Below are the code and all the weights of a small trained network. Each question names an input and a class and asks about switching units off, where a switched-off unit gives its printed mean instead of its output.

import numpy as np


def w(rows, s, z=0):
    codes = np.array(rows[::2]) - 128.0
    scale = np.full(codes.shape[1], s)
    scale[-1] = z or s
    return codes * scale


def f(y):
    return np.maximum(y, 0)


def log_softmax(a):
    a = a - a.max(-1, keepdims=True)
    return a - np.log(np.exp(a).sum(-1, keepdims=True))


def net(x, mask):
    res = np.array(x, float).reshape(1, 6) / 4 @ E
    y = f(res @ A[0][:, :-1].T + A[0][:, -1])
    res = res + np.where(mask, y, B[0][:, -1]) @ B[0][:, :-1]
    return log_softmax(res[-1] @ U[:, :-1].T + U[:, -1])


A, B = {}, {}
E = w([
[91,100,172,121,8],'x0',
[147,141,202,181,184],'x1',
[44,82,68,253,143],'x2',
[201,104,147,202,175],'x3',
[102,254,184,170,107],'x4',
[14,143,174,101,164],'x5',
],0.0085)
A[0] = w([
[152,70,128,116,166,135],'neuron 1',
[142,131,97,77,8,51],'neuron 2',
[210,185,186,167,103,243],'neuron 3',
[62,70,146,109,121,201],'neuron 4',
[112,134,140,122,53,181],'neuron 5',
[162,97,115,87,169,18],'neuron 6',
[143,219,101,181,159,203],'neuron 7',
[129,113,176,100,154,160],'neuron 8',
[107,77,151,115,108,153],'neuron 9',
[183,92,127,153,99,93],'neuron 10',
[113,71,189,172,89,254],'neuron 11',
[138,61,139,78,148,189],'neuron 12',
[102,123,184,77,212,136],'neuron 13',
[202,88,116,109,161,86],'neuron 14',
[101,96,85,75,181,235],'neuron 15',
[130,157,120,128,122,148],'neuron 16',
],0.016,0.002)
B[0] = w([
[112,160,88,111,172,185],'neuron 1',
[67,150,105,4,109,248],'neuron 2',
[160,32,204,112,134,242],'neuron 3',
[81,128,87,160,84,203],'neuron 4',
[86,139,133,73,155,210],'neuron 5',
[166,164,91,120,179,178],'neuron 6',
[149,139,166,216,177,219],'neuron 7',
[169,144,132,134,83,172],'neuron 8',
[70,130,120,130,128,177],'neuron 9',
[142,75,77,136,112,189],'neuron 10',
[62,60,111,157,106,216],'neuron 11',
[94,184,131,91,172,196],'neuron 12',
[175,220,159,140,66,207],'neuron 13',
[176,113,75,99,197,202],'neuron 14',
[179,144,55,152,111,199],'neuron 15',
[134,124,150,120,129,152],'neuron 16',
],0.023,0.012)
U = w([
[190,137,61,152,146,131],'0',
[41,125,108,190,122,28],'1',
[193,243,133,145,19,109],'2',
[172,38,93,151,174,42],'3',
[202,146,65,90,230,254],'4',
[223,21,246,64,163,138],'5',
[92,137,122,1,119,121],'6',
[99,179,214,239,237,119],'7',
],0.0085,0.0027)

Each question gives the input, the list of numbers given to net, and the class t.
The units are the neurons (one row each of A and B). Each row of codes is followed by its name. A weight is (code - 128) times the scale printed after its matrix; where a second scale follows, it is the last column's (A, B and U).
mask holds one flag per neuron, in row order. A switched-off neuron (its flag False) gives its mean, the last column of its row in B, instead of its output. The means were averaged over made-up inputs and are rounded, as every weight is.
A unit's drop is (log p(t) with every unit on - log p(t) with that unit switched off) / (log p(t) with every unit on - log p(t) with every unit switched off).
The circuit of an input: a set's keep is (log p(t) with only the set's units on - log p(t) with every unit switched off) / (log p(t) with every unit on - log p(t) with every unit switched off). Starting from the 12 units with the biggest drops (on a tie, the unit counted first), units are removed one at a time, each time the one whose removal leaves the highest keep (on an exact tie, the one counted first), for as long as the keep stays at least 0.8.
units of the circuit, in order: the units of the circuit, biggest drop first
unit that matters most: the unit with the biggest drop
k most important neurons: the k neurons with the biggest drops, biggest first
drop of u: that unit's drop, to one decimal
input [-4,-6,-3,-5,-4,1], class 4: unit that matters most : neuron 15
input [7,2,4,-1,-7,-1], class 1: 2 most important neurons : [neuron 11; neuron 4]
input [3,1,5,-1,1,-7], class 3: units of the circuit, in order : [neuron 13; neuron 12]
input [-1,-5,6,3,-2,-1], class 0: units of the circuit, in order : [neuron 3; neuron 2]
input [5,-2,8,-2,-7,-7], class 6: 2 most important neurons : [neuron 2; neuron 7]
input [-2,-8,-6,1,-5,8], class 2: units of the circuit, in order : [neuron 13; neuron 15]
input [-4,-5,2,-8,-6,-8], class 4: 2 most important neurons : [neuron 15; neuron 14]
input [-7,0,7,-7,2,4], class 7: 4 most important neurons : [neuron 7; neuron 2; neuron 8; neuron 10]
input [-3,-7,7,-5,-2,-3], class 0: 3 most important neurons : [neuron 15; neuron 5; neuron 13]
input [-7,-1,-4,6,8,4], class 7: 2 most important neurons : [neuron 7; neuron 2]
input [-1,1,5,-5,-7,6], class 1: 2 most important neurons : [neuron 4; neuron 9]
input [6,-6,-6,5,6,-8], class 5: 3 most important neurons : [neuron 3; neuron 4; neuron 12]
input [-3,-6,2,-1,-4,6], class 0: 2 most important neurons : [neuron 15; neuron 2]
input [-2,4,-1,-3,5,-6], class 5: unit that matters most : neuron 3
input [3,2,-2,4,-3,3], class 1: 2 most important neurons : [neuron 2; neuron 11]
input [-1,0,5,-5,-8,3], class 1: 3 most important neurons : [neuron 4; neuron 14; neuron 9]
input [3,2,0,-7,4,7], class 2: 2 most important neurons : [neuron 13; neuron 3]
input [6,-8,5,5,-3,3], class 1: 2 most important neurons : [neuron 4; neuron 11]
input [-2,4,-6,7,3,7], class 5: 3 most important neurons : [neuron 3; neuron 4; neuron 15]
input [-1,4,-4,-4,6,1], class 5: units of the circuit, in order : [neuron 3]
input [5,5,4,2,3,4], class 1: drop of neuron 11 : 0.4
input [0,-3,-6,2,7,-5], class 5: drop of neuron 3 : 0.1
input [8,5,-3,5,1,-8], class 5: drop of neuron 3 : 1.1
input [2,2,1,-3,-2,3], class 1: drop of neuron 2 : 0.3
